Below is a small trained network, with its code and all its weights. Each question gives an input and a class and asks what happens when units are switched off, that is, made to give their printed mean instead of their output.

import numpy as np


def w(rows, s, z=0):
    codes = np.array(rows[::2]) - 128.0
    scale = np.full(codes.shape[1], s)
    scale[-1] = z or s
    return codes * scale


def norm(h):
    return h / np.sqrt((h * h).mean(-1, keepdims=True) + 1e-5)


def f(y):
    return np.maximum(y, 0)


def log_softmax(a):
    a = a - a.max(-1, keepdims=True)
    return a - np.log(np.exp(a).sum(-1, keepdims=True))


def net(x, mask):
    res = np.array(x, float).reshape(1, 5) / 4 @ E
    u = 0
    for l in range(3):
        y = f(norm(res) @ A[l][:, :-1].T + A[l][:, -1])
        res = res + np.where(mask[u : u + 8], y, B[l][:, -1]) @ B[l][:, :-1]
        u += 8
    return log_softmax(norm(res)[-1] @ U[:, :-1].T + U[:, -1])


A, B = {}, {}
E = w([
[105,167,107,53,2],'x0',
[129,125,126,129,127],'x1',
[195,227,84,62,206],'x2',
[86,79,89,79,153],'x3',
[187,74,160,76,121],'x4',
],0.0091)
A[0] = w([
[35,65,10,70,173,19],'0.n0',
[158,70,140,62,123,68],'0.n1',
[149,170,121,90,188,32],'0.n2',
[8,191,43,186,143,40],'0.n3',
[128,148,104,47,60,11],'0.n4',
[193,184,141,194,89,116],'0.n5',
[195,44,160,59,124,1],'0.n6',
[174,168,163,199,84,19],'0.n7',
],0.013,0.0054)
B[0] = w([
[91,144,217,39,177,230],'0.n0',
[159,162,188,143,117,208],'0.n1',
[165,116,56,89,89,201],'0.n2',
[252,152,199,173,80,241],'0.n3',
[82,230,90,180,110,255],'0.n4',
[83,118,178,40,180,223],'0.n5',
[199,170,184,169,106,217],'0.n6',
[106,109,174,31,167,180],'0.n7',
],0.012,0.0049)
A[1] = w([
[111,187,55,106,136,96],'1.n0',
[138,129,7,103,141,41],'1.n1',
[168,67,130,102,128,55],'1.n2',
[81,60,120,182,90,5],'1.n3',
[165,69,118,176,203,70],'1.n4',
[70,42,186,160,72,153],'1.n5',
[197,183,148,147,93,179],'1.n6',
[161,68,124,152,218,44],'1.n7',
],0.013,0.003)
B[1] = w([
[132,50,106,129,153,181],'1.n0',
[155,47,109,143,148,149],'1.n1',
[107,173,168,179,102,146],'1.n2',
[176,105,49,88,167,149],'1.n3',
[59,180,115,175,33,174],'1.n4',
[222,171,38,63,211,208],'1.n5',
[130,10,135,208,132,254],'1.n6',
[29,188,107,140,107,177],'1.n7',
],0.012,0.0088)
A[2] = w([
[59,33,165,149,99,210],'2.n0',
[205,159,56,108,133,92],'2.n1',
[51,145,67,160,51,4],'2.n2',
[96,28,166,92,164,214],'2.n3',
[146,116,95,135,103,28],'2.n4',
[128,3,104,148,119,35],'2.n5',
[74,120,180,66,119,112],'2.n6',
[167,127,119,66,15,125],'2.n7',
],0.013,0.0031)
B[2] = w([
[153,164,84,93,82,201],'2.n0',
[142,84,81,160,178,254],'2.n1',
[104,218,34,210,47,202],'2.n2',
[123,205,74,99,69,216],'2.n3',
[99,133,119,115,169,156],'2.n4',
[152,168,103,88,93,201],'2.n5',
[173,250,130,115,172,209],'2.n6',
[42,99,158,193,217,217],'2.n7',
],0.012,0.0054)
U = w([
[161,80,38,121,184,111],'0',
[95,181,198,76,187,123],'1',
[143,158,111,138,106,229],'2',
[27,158,97,203,107,115],'3',
[183,102,186,198,121,103],'4',
[137,155,129,86,71,82],'5',
[52,42,150,60,75,6],'6',
[39,6,152,61,63,12],'7',
],0.019,0.016)

Each question gives the input, the list of numbers given to net, and the class t.
The units are the neurons (one row each of A and B). Each row of codes is followed by its name. A weight is (code - 128) times the scale printed after its matrix; where a second scale follows, it is the last column's (A, B and U).
mask holds one flag per neuron, layer by layer. A switched-off neuron (its flag False) gives its mean, the last column of its row in B, instead of its output. The means were averaged over made-up inputs and are rounded, as every weight is.
A unit's drop is (log p(t) with every unit on - log p(t) with that unit switched off) / (log p(t) with every unit on - log p(t) with every unit switched off).
The circuit of an input: a set's keep is (log p(t) with only the set's units on - log p(t) with every unit switched off) / (log p(t) with every unit on - log p(t) with every unit switched off). Starting from the 12 units with the biggest drops (on a tie, the unit counted first), units are removed one at a time, each time the one whose removal leaves the highest keep (on an exact tie, the one counted first), for as long as the keep stays at least 0.8.
circuit, biggest first: the units of the circuit, biggest drop first
k most important neurons: the k neurons with the biggest drops, biggest first
k most important neurons of layer l: the k neurons of layer l with the biggest drops, biggest first
drop when u is switched off: that unit's drop, to one decimal
input [2,-4,-5,7,-8], class 4: circuit, biggest first => 0.n3
input [2,-1,6,0,8], class 4: 4 most important neurons => 0.n6; 0.n1; 1.n5; 1.n6
input [-8,-4,-3,-6,8], class 3: circuit, biggest first => 1.n7; 0.n3
input [-5,3,-2,4,4], class 3: 3 most important neurons of layer 1 => 1.n7; 1.n4; 1.n2
input [6,-7,-5,0,8], class 4: 2 most important neurons => 0.n6; 2.n7
input [-8,-7,7,6,4], class 3: 2 most important neurons => 1.n7; 1.n4
input [2,-5,-5,6,6], class 1: circuit, biggest first => 0.n0; 0.n1
input [-6,0,-1,6,7], class 4: 2 most important neurons => 0.n6; 0.n5
input [-7,-8,-3,8,-8], class 1: 2 most important neurons => 0.n0; 1.n6
input [7,6,6,6,3], class 3: circuit, biggest first => 1.n5; 2.n7
input [7,-3,3,7,-8], class 4: circuit, biggest first => 0.n3; 1.n6
input [-4,-1,6,-3,2], class 0: circuit, biggest first => 0.n2; 2.n1
input [0,-5,6,7,-6], class 1: 2 most important neurons => 0.n0; 1.n5
input [-1,0,8,-6,7], class 0: most important neuron => 0.n2
input [-4,-7,5,7,6], class 1: 2 most important neurons of layer 0 => 0.n0; 0.n3
input [0,-5,-8,-2,7], class 0: 2 most important neurons => 1.n5; 0.n3
input [-6,-7,-8,-2,7], class 0: 2 most important neurons => 1.n5; 0.n3
input [-8,-2,3,-6,-6], class 3: 3 most important neurons => 0.n0; 1.n4; 1.n7
input [-6,0,0,-5,3], class 3: 3 most important neurons => 0.n0; 1.n7; 1.n4
input [3,0,1,-5,6], class 4: circuit, biggest first => 1.n6
input [-6,7,4,-7,-8], class 4: 3 most important neurons => 0.n3; 0.n0; 1.n6
input [-2,-7,1,-7,6], class 1: 2 most important neurons => 0.n5; 0.n7
input [5,-1,2,4,0], class 3: 2 most important neurons of layer 0 => 0.n4; 0.n5
input [-6,-3,5,-2,-7], class 4: 2 most important neurons of layer 2 => 2.n2; 2.n3
input [7,-5,4,0,-2], class 3: 2 most important neurons => 0.n4; 1.n5
input [-2,5,-3,2,-6], class 4: drop when 0.n3 is switched off => 1.1
input [-1,3,-8,0,5], class 0: circuit, biggest first => 1.n5
input [2,1,3,1,8], class 4: drop when 0.n6 is switched off => 0.5
